Below is a small trained network, with its code and all its weights. Each question gives an input and a target symbol and asks what happens when units are switched off, that is, made to give their printed mean instead of their output.

import numpy as np


def w(rows, s, z=0):
    codes = np.array(rows[::2]) - 128.0
    scale = np.full(codes.shape[1], s)
    scale[-1] = z or s
    return codes * scale


def f(y):
    return np.maximum(y, 0)


def softmax(a):
    e = np.exp(a - a.max(-1, keepdims=True))
    return e / e.sum(-1, keepdims=True)


def log_softmax(a):
    a = a - a.max(-1, keepdims=True)
    return a - np.log(np.exp(a).sum(-1, keepdims=True))


def net(x, mask):
    ids = ['ΓΘΛΣΨεητ'.index(c) for c in x.split()]
    T = len(ids)
    res = E[ids] + P[:T]
    r = res
    for j in range(2):
        rows = slice(4 * j, 4 * j + 4)
        q, k, v = (r @ M[0][rows].T for M in (Q, K, V))
        z = softmax(np.where(np.tri(T) > 0, q @ k.T / 4**0.5, -1e9)) @ v
        o = O[0][rows]
        res = res + np.where(mask[j], z, o[:, -1]) @ o[:, :-1]
    y = f(res @ A[0][:, :-1].T + A[0][:, -1])
    res = res + np.where(mask[2:10], y, B[0][:, -1]) @ B[0][:, :-1]
    return log_softmax(res[-1] @ U[:, :-1].T + U[:, -1])


Q, K, V, O, A, B = {}, {}, {}, {}, {}, {}
E = w([
[58,100,113,212,154],'Γ',
[151,141,187,103,126],'Θ',
[119,227,202,76,148],'Λ',
[184,140,144,220,52],'Σ',
[131,174,112,29,21],'Ψ',
[61,77,63,138,8],'ε',
[44,79,196,135,70],'η',
[63,194,164,169,212],'τ',
],0.011)
P = w([
[87,124,254,149,106],'0',
[232,82,197,173,173],'1',
[69,148,190,155,119],'2',
[206,88,171,153,172],'3',
[64,174,147,158,121],'4',
[173,94,161,137,174],'5',
[71,189,120,161,123],'6',
[162,97,146,130,172],'7',
[75,196,96,156,129],'8',
[145,98,143,122,167],'9',
[74,200,76,160,131],'10',
[137,101,128,125,168],'11',
[83,205,60,153,133],'12',
],0.0086)
Q[0] = w([
[90,82,180,106,254],'head 0',
[44,78,135,209,63],'head 0',
[78,162,107,88,100],'head 0',
[216,156,222,184,60],'head 0',
[103,19,5,198,86],'head 1',
[137,93,108,133,170],'head 1',
[230,172,128,137,174],'head 1',
[197,117,126,25,5],'head 1',
],0.019)
K[0] = w([
[38,94,154,75,254],'head 0',
[90,50,147,222,94],'head 0',
[56,147,58,120,107],'head 0',
[165,153,234,133,86],'head 0',
[64,27,32,195,96],'head 1',
[98,121,124,132,179],'head 1',
[131,231,87,159,153],'head 1',
[175,121,92,3,5],'head 1',
],0.019)
V[0] = w([
[96,184,143,113,127],'head 0',
[122,156,54,145,124],'head 0',
[139,104,112,157,92],'head 0',
[111,151,98,174,25],'head 0',
[110,254,152,202,76],'head 1',
[158,68,222,171,78],'head 1',
[169,210,84,157,155],'head 1',
[168,156,100,176,76],'head 1',
],0.0078)
O[0] = w([
[85,115,137,102,182,165],'head 0',
[99,153,187,114,103,79],'head 0',
[117,113,119,125,72,153],'head 0',
[38,72,106,99,33,235],'head 0',
[142,164,166,254,105,247],'head 1',
[94,177,59,128,77,254],'head 1',
[206,161,169,204,173,54],'head 1',
[156,113,84,164,70,123],'head 1',
],0.0074,0.0038)
A[0] = w([
[42,168,108,83,154,56],'neuron 0',
[76,89,211,136,85,114],'neuron 1',
[83,116,130,166,139,178],'neuron 2',
[186,4,127,122,186,111],'neuron 3',
[200,78,202,72,123,113],'neuron 4',
[94,172,79,153,97,142],'neuron 5',
[104,188,153,138,83,251],'neuron 6',
[127,89,99,109,94,194],'neuron 7',
],0.017,0.003)
B[0] = w([
[219,93,103,222,90,198],'neuron 0',
[108,179,112,32,218,237],'neuron 1',
[104,125,123,95,77,201],'neuron 2',
[189,252,44,90,99,137],'neuron 3',
[185,16,138,44,118,137],'neuron 4',
[192,114,146,176,171,232],'neuron 5',
[55,91,69,120,143,247],'neuron 6',
[105,151,205,172,86,202],'neuron 7',
],0.018,0.014)
U = w([
[14,170,74,75,179,215],'Γ',
[118,86,19,238,143,240],'Θ',
[109,234,3,124,18,39],'Λ',
[166,71,164,147,238,39],'Σ',
[89,62,73,94,33,3],'Ψ',
[183,158,63,114,127,73],'ε',
[167,252,140,186,223,76],'η',
[88,179,161,161,90,145],'τ',
],0.0046,0.0022)

Each question gives the input, a string of symbols that net reads in full, and the target symbol t.
The units are the heads (4 rows each of Q, K, V and O) and the neurons (one row each of A and B). Each row of codes is followed by its name. A weight is (code - 128) times the scale printed after its matrix; where a second scale follows, it is the last column's (O, A, B and U).
mask holds one flag per unit, heads first, then neurons. A switched-off unit (its flag False) gives its mean, the last column of its rows in O or B, instead of its output. The means were averaged over made-up inputs and are rounded, as every weight is.
A unit's drop is (log p(t) with every unit on - log p(t) with that unit switched off) / (log p(t) with every unit on - log p(t) with every unit switched off).
The circuit of an input: a set's keep is (log p(t) with only the set's units on - log p(t) with every unit switched off) / (log p(t) with every unit on - log p(t) with every unit switched off). Starting from all 10 units, units are removed one at a time, each time the one whose removal leaves the highest keep (on an exact tie, the one counted first), for as long as the keep stays at least 0.8.
circuit, biggest first: the units of the circuit, biggest drop first
unit that matters most: the unit with the biggest drop
top k neurons: the k neurons with the biggest drops, biggest first
which heads matter: for each layer, one digit per head in row order, 1 if its drop is at least 0.15 and else 0, layers parted by /
drop of u: that unit's drop, to one decimal
input Θ Σ ε η Θ, target Θ: unit that matters most : head 1
input η η Σ Σ Σ Θ, target ε: which heads matter : 10
input Σ τ Θ ε η Γ, target Λ: circuit, biggest first : (neuron 3; neuron 5; head 1; head 0)
input Σ Ψ ε η, target Γ: top 3 neurons : (neuron 0; neuron 1; neuron 5)
input Γ τ Σ Θ τ, target Θ: top 2 neurons : (neuron 1; neuron 0)
input Ψ Θ Λ η Λ, target Θ: which heads matter : 10
input τ Λ ε η Γ Λ Σ, target Γ: circuit, biggest first : (head 0; neuron 0; neuron 1)
input ε ε Λ Σ Ψ η Θ Σ ε Ψ Σ Σ η, target Θ: circuit, biggest first : (neuron 0; head 1)
input τ η ε Λ, target Σ: circuit, biggest first : (neuron 4; head 0)
input Θ Γ Σ η, target Γ: which heads matter : 00
input Σ Ψ τ Σ Ψ, target Θ: circuit, biggest first : (neuron 0; neuron 6; neuron 5)
input η Θ Γ τ Σ Γ Θ, target Θ: which heads matter : 01
input Ψ Θ τ Θ ε Ψ Γ, target Γ: which heads matter : 11
input Λ η Θ Λ Θ Γ Γ Λ Ψ η Γ Λ Σ, target Γ: circuit, biggest first : (neuron 0)
input Γ Γ Θ, target Γ: top 2 neurons : (neuron 0; neuron 5)
input η η Σ Ψ Σ η Λ Θ, target ε: top 2 neurons : (neuron 3; neuron 4)
input Γ Λ ε τ, target η: top 2 neurons : (neuron 6; neuron 3)
input η Σ Σ ε, target τ: drop of head 1 : 0.2
input η Θ η Γ, target Λ: drop of head 1 : 0.1
input τ η Λ Ψ η, target Θ: drop of neuron 5 : 0.2
